Here is a tiny trained network, its code and every weight. The questions are about switching its units off for an input and a class, where a switched-off unit gives its printed mean instead of its output.

import numpy as np


def w(rows, s, z=0):
    codes = np.array(rows[::2]) - 128.0
    scale = np.full(codes.shape[1], s)
    scale[-1] = z or s
    return codes * scale


def f(y):
    return np.maximum(y, 0)


def log_softmax(a):
    a = a - a.max(-1, keepdims=True)
    return a - np.log(np.exp(a).sum(-1, keepdims=True))


def net(x, mask):
    res = np.array(x, float).reshape(1, 7) / 4 @ E
    y = f(res @ A[0][:, :-1].T + A[0][:, -1])
    res = res + np.where(mask, y, B[0][:, -1]) @ B[0][:, :-1]
    return log_softmax(res[-1] @ U[:, :-1].T + U[:, -1])


A, B = {}, {}
E = w([
[100,255,165,70,133],'x0',
[121,134,10,160,118],'x1',
[101,115,119,30,154],'x2',
[105,148,168,149,55],'x3',
[105,125,183,189,195],'x4',
[24,150,125,139,138],'x5',
[220,188,113,175,212],'x6',
],0.0083)
A[0] = w([
[156,76,154,197,122,44],'N0',
[198,109,41,107,202,198],'N1',
[129,141,127,181,161,78],'N2',
[172,149,143,248,156,215],'N3',
[116,198,192,147,136,206],'N4',
[143,115,94,139,43,52],'N5',
[86,118,136,129,152,79],'N6',
[145,102,164,37,118,162],'N7',
[134,156,109,124,84,22],'N8',
[107,169,114,162,94,48],'N9',
[128,35,230,88,193,72],'N10',
[96,105,79,122,236,162],'N11',
[39,172,108,135,140,251],'N12',
[106,115,129,172,188,13],'N13',
[211,153,73,69,120,94],'N14',
[150,40,64,139,117,112],'N15',
[94,136,189,216,153,244],'N16',
[68,119,123,67,152,101],'N17',
[84,131,91,144,126,182],'N18',
[197,137,134,149,130,167],'N19',
[98,132,171,149,77,55],'N20',
[164,133,124,134,134,24],'N21',
[72,162,90,59,131,122],'N22',
[137,156,119,106,193,54],'N23',
[84,204,149,102,115,141],'N24',
[136,158,152,191,128,139],'N25',
[182,101,164,155,107,97],'N26',
[208,111,79,93,166,39],'N27',
[119,47,135,120,120,129],'N28',
[173,95,86,118,122,90],'N29',
[87,188,110,152,108,187],'N30',
[132,136,135,204,164,133],'N31',
[195,113,138,127,131,160],'N32',
[93,138,101,183,138,60],'N33',
[182,144,175,85,174,33],'N34',
[104,122,137,173,139,216],'N35',
[119,185,104,139,159,60],'N36',
[109,84,120,190,47,62],'N37',
[74,149,96,61,138,155],'N38',
],0.012,0.003)
B[0] = w([
[118,168,113,95,85,182],'N0',
[143,109,112,254,162,240],'N1',
[101,131,87,111,136,175],'N2',
[111,156,98,80,174,251],'N3',
[136,108,115,89,161,216],'N4',
[103,160,130,178,79,171],'N5',
[131,126,147,134,139,154],'N6',
[104,134,164,128,130,191],'N7',
[152,123,152,135,135,145],'N8',
[159,123,148,127,132,154],'N9',
[210,103,174,149,83,209],'N10',
[204,83,144,104,130,211],'N11',
[149,126,155,103,93,215],'N12',
[135,115,106,135,185,171],'N13',
[104,179,69,145,112,192],'N14',
[159,128,102,170,97,206],'N15',
[164,99,84,110,168,224],'N16',
[93,121,162,105,50,185],'N17',
[168,82,139,156,103,172],'N18',
[88,171,111,106,152,187],'N19',
[143,128,92,223,126,168],'N20',
[104,151,158,132,138,145],'N21',
[42,210,177,102,51,196],'N22',
[123,108,84,174,80,174],'N23',
[122,136,135,92,154,208],'N24',
[127,154,121,93,177,182],'N25',
[103,133,145,133,98,166],'N26',
[108,163,102,183,107,190],'N27',
[113,129,134,116,112,179],'N28',
[106,124,131,177,128,169],'N29',
[158,102,149,105,92,186],'N30',
[106,122,46,88,209,199],'N31',
[103,146,112,147,131,176],'N32',
[178,88,124,167,124,164],'N33',
[125,125,116,142,119,181],'N34',
[192,127,116,92,158,178],'N35',
[126,156,155,125,99,172],'N36',
[112,152,110,249,144,188],'N37',
[38,217,204,44,39,195],'N38',
],0.0085,0.011)
U = w([
[78,175,103,172,140,20],'0',
[175,84,77,154,208,198],'1',
[102,146,189,3,143,252],'2',
[188,62,194,173,108,33],'3',
],0.012,0.0016)

Each question gives the input, the list of numbers given to net, and the class t.
The units are the neurons (one row each of A and B). Each row of codes is followed by its name. A weight is (code - 128) times the scale printed after its matrix; where a second scale follows, it is the last column's (A, B and U).
mask holds one flag per neuron, in row order. A switched-off neuron (its flag False) gives its mean, the last column of its row in B, instead of its output. The means were averaged over made-up inputs and are rounded, as every weight is.
A unit's drop is (log p(t) with every unit on - log p(t) with that unit switched off) / (log p(t) with every unit on - log p(t) with every unit switched off).
The circuit of an input: a set's keep is (log p(t) with only the set's units on - log p(t) with every unit switched off) / (log p(t) with every unit on - log p(t) with every unit switched off). Starting from the 12 units with the biggest drops (on a tie, the unit counted first), units are removed one at a time, each time the one whose removal leaves the highest keep (on an exact tie, the one counted first), for as long as the keep stays at least 0.8.
circuit, biggest first: the units of the circuit, biggest drop first
k most important neurons: the k neurons with the biggest drops, biggest first
drop when u is switched off: that unit's drop, to one decimal
input [6,-5,-8,-7,-2,8,6], class 1: 2 most important neurons -> [N38, N22]
input [-1,-8,1,-3,3,4,-6], class 3: circuit, biggest first -> [N10]
input [-4,-1,7,1,4,-2,-4], class 3: 2 most important neurons -> [N10, N3]
input [-7,3,-4,1,4,-8,1], class 0: circuit, biggest first -> [N0, N19]
input [-1,0,5,-2,4,-1,1], class 3: circuit, biggest first -> [N3, N31, N10]
input [-5,-3,6,0,-7,-7,-8], class 3: 2 most important neurons -> [N10, N3]
input [-3,0,5,-1,5,-7,0], class 3: 2 most important neurons -> [N10, N31]
input [7,-2,-3,-5,-4,5,8], class 2: 2 most important neurons -> [N37, N4]
input [-7,8,-1,4,5,-8,1], class 0: 2 most important neurons -> [N0, N5]
input [2,2,0,6,3,-4,1], class 1: 4 most important neurons -> [N38, N22, N17, N12]
input [8,-7,-3,3,6,-5,7], class 2: 2 most important neurons -> [N1, N37]
input [3,-8,4,1,5,-5,8], class 1: circuit, biggest first -> [N38, N22]
input [-2,-2,-2,6,0,-7,7], class 0: drop when N19 is switched off -> 0.2
input [-8,2,-2,2,-1,-3,-5], class 0: circuit, biggest first -> [N37]
input [4,-2,-7,7,7,-6,6], class 1: drop when N38 is switched off -> 0.5
input [6,-8,-7,7,5,-3,2], class 2: drop when N1 is switched off -> 1.4
